Below is a small trained network, with its code and all its weights. Each question gives an input and a target symbol and asks what happens when units are switched off, that is, made to give their printed mean instead of their output.

import numpy as np


def w(rows, s, z=0):
    codes = np.array(rows[::2]) - 128.0
    scale = np.full(codes.shape[1], s)
    scale[-1] = z or s
    return codes * scale


def norm(h):
    return h / np.sqrt((h * h).mean(-1, keepdims=True) + 1e-5)


def f(y):
    return y / 2 * (1 + np.tanh(0.7978845608 * (y + 0.044715 * y**3)))


def softmax(a):
    e = np.exp(a - a.max(-1, keepdims=True))
    return e / e.sum(-1, keepdims=True)


def log_softmax(a):
    a = a - a.max(-1, keepdims=True)
    return a - np.log(np.exp(a).sum(-1, keepdims=True))


def net(x, mask):
    ids = ['δεζηθξτφψ'.index(c) for c in x.split()]
    T = len(ids)
    res = E[ids] + P[:T]
    r = norm(res)
    for j in range(2):
        rows = slice(2 * j, 2 * j + 2)
        q, k, v = (r @ M[0][rows].T for M in (Q, K, V))
        z = softmax(np.where(np.tri(T) > 0, q @ k.T / 2**0.5, -1e9)) @ v
        o = O[0][rows]
        res = res + np.where(mask[j], z, o[:, -1]) @ o[:, :-1]
    y = f(norm(res) @ A[0][:, :-1].T + A[0][:, -1])
    res = res + np.where(mask[2:10], y, B[0][:, -1]) @ B[0][:, :-1]
    return log_softmax(norm(res)[-1] @ U[:, :-1].T + U[:, -1])


Q, K, V, O, A, B = {}, {}, {}, {}, {}, {}
E = w([
[103,152,58],'δ',
[104,158,48],'ε',
[88,93,87],'ζ',
[90,117,77],'η',
[119,93,86],'θ',
[66,87,82],'ξ',
[255,176,56],'τ',
[129,171,82],'φ',
[95,92,63],'ψ',
],0.0081)
P = w([
[146,137,157],'0',
[3,148,149],'1',
[115,86,86],'2',
[89,151,154],'3',
[117,83,84],'4',
[86,153,151],'5',
[121,78,83],'6',
[97,150,153],'7',
[123,75,81],'8',
[79,200,141],'9',
],0.017)
Q[0] = w([
[133,140,112],'h1',
[215,136,183],'h1',
[27,106,139],'h2',
[154,89,6],'h2',
],0.016)
K[0] = w([
[151,97,168],'h1',
[184,74,84],'h1',
[79,96,137],'h2',
[193,102,253],'h2',
],0.013)
V[0] = w([
[21,125,121],'h1',
[52,123,125],'h1',
[157,58,8],'h2',
[216,45,168],'h2',
],0.011)
O[0] = w([
[148,151,153,252],'h1',
[125,179,149,215],'h1',
[3,173,80,123],'h2',
[75,56,185,94],'h2',
],0.012,0.011)
A[0] = w([
[24,98,219,90],'n1',
[85,85,51,165],'n2',
[84,220,147,254],'n3',
[220,168,209,249],'n4',
[200,43,117,214],'n5',
[139,93,111,26],'n6',
[185,48,167,81],'n7',
[167,144,2,76],'n8',
],0.0091,0.0049)
B[0] = w([
[244,87,68,147],'n1',
[192,177,78,137],'n2',
[131,139,48,254],'n3',
[2,163,130,223],'n4',
[81,197,112,167],'n5',
[147,55,179,113],'n6',
[172,158,214,143],'n7',
[130,164,165,142],'n8',
],0.007,0.0091)
U = w([
[212,74,40,114],'δ',
[252,145,178,192],'ε',
[170,134,117,89],'ζ',
[28,65,58,151],'η',
[149,189,208,54],'θ',
[126,38,149,254],'ξ',
[215,151,87,59],'τ',
[98,118,236,166],'φ',
[50,170,190,97],'ψ',
],0.015,0.0062)

Each question gives the input, a string of symbols that net reads in full, and the target symbol t.
The units are the heads (2 rows each of Q, K, V and O) and the neurons (one row each of A and B). Each row of codes is followed by its name. A weight is (code - 128) times the scale printed after its matrix; where a second scale follows, it is the last column's (O, A, B and U).
mask holds one flag per unit, heads first, then neurons. A switched-off unit (its flag False) gives its mean, the last column of its rows in O or B, instead of its output. The means were averaged over made-up inputs and are rounded, as every weight is.
A unit's drop is (log p(t) with every unit on - log p(t) with that unit switched off) / (log p(t) with every unit on - log p(t) with every unit switched off).
The circuit of an input: a set's keep is (log p(t) with only the set's units on - log p(t) with every unit switched off) / (log p(t) with every unit on - log p(t) with every unit switched off). Starting from all 10 units, units are removed one at a time, each time the one whose removal leaves the highest keep (on an exact tie, the one counted first), for as long as the keep stays at least 0.8.
units of the circuit, in order: the units of the circuit, biggest drop first
most important unit: the unit with the biggest drop
top k neurons: the k neurons with the biggest drops, biggest first
heads that matter: for each layer, one digit per head in row order, 1 if its drop is at least 0.15 and else 0, layers parted by /
drop of u: that unit's drop, to one decimal
input τ ε φ, target δ: most important unit	h2
input ξ ψ η, target ψ: units of the circuit, in order	h2, n3
input τ θ τ τ η ε φ τ ξ, target δ: top 2 neurons	n4, n2
input ξ ε φ, target ψ: units of the circuit, in order	h2, n4, n3
input τ ξ δ, target δ: heads that matter	01
input τ θ ε η θ ξ η, target δ: top 2 neurons	n1, n4
input θ τ φ, target ξ: units of the circuit, in order	h2, n1
input φ ζ θ, target θ: top 3 neurons	n5, n4, n3
input ζ ε ψ τ ε θ ψ ψ ξ, target φ: heads that matter	01
input τ ε ζ ε ζ η ξ τ η, target δ: top 2 neurons	n4, n1
input ξ ξ ξ θ ε, target ψ: top 2 neurons	n4, n3
input τ θ ξ ζ η τ ψ η ζ, target δ: units of the circuit, in order	h2, n4, n1
input τ ψ η τ θ θ ψ ψ ψ, target δ: units of the circuit, in order	h2, n4, n2, n1
input η ψ ψ τ ψ ψ ψ τ η ψ, target η: units of the circuit, in order	h1, h2
input τ φ ψ φ θ τ δ η ψ, target δ: units of the circuit, in order	n4, h2, n2, n1
input ζ ψ φ θ ε, target φ: units of the circuit, in order	h2, n7
input θ ζ δ ψ ζ, target ξ: top 2 neurons	n1, n4
input τ δ θ ζ ψ ε θ ε ζ, target δ: top 2 neurons	n1, n4
input φ δ ψ, target θ: top neuron	n5
input φ η τ η ε ψ ψ ψ ψ, target θ: top 4 neurons	n4, n3, n5, n7
input ζ ε ψ ψ τ ψ η, target φ: drop of h2	0.8
input η τ ψ τ ζ η ψ ψ ζ, target ε: drop of h2	0.4
input η θ ζ ε τ, target ε: drop of n3	0.1
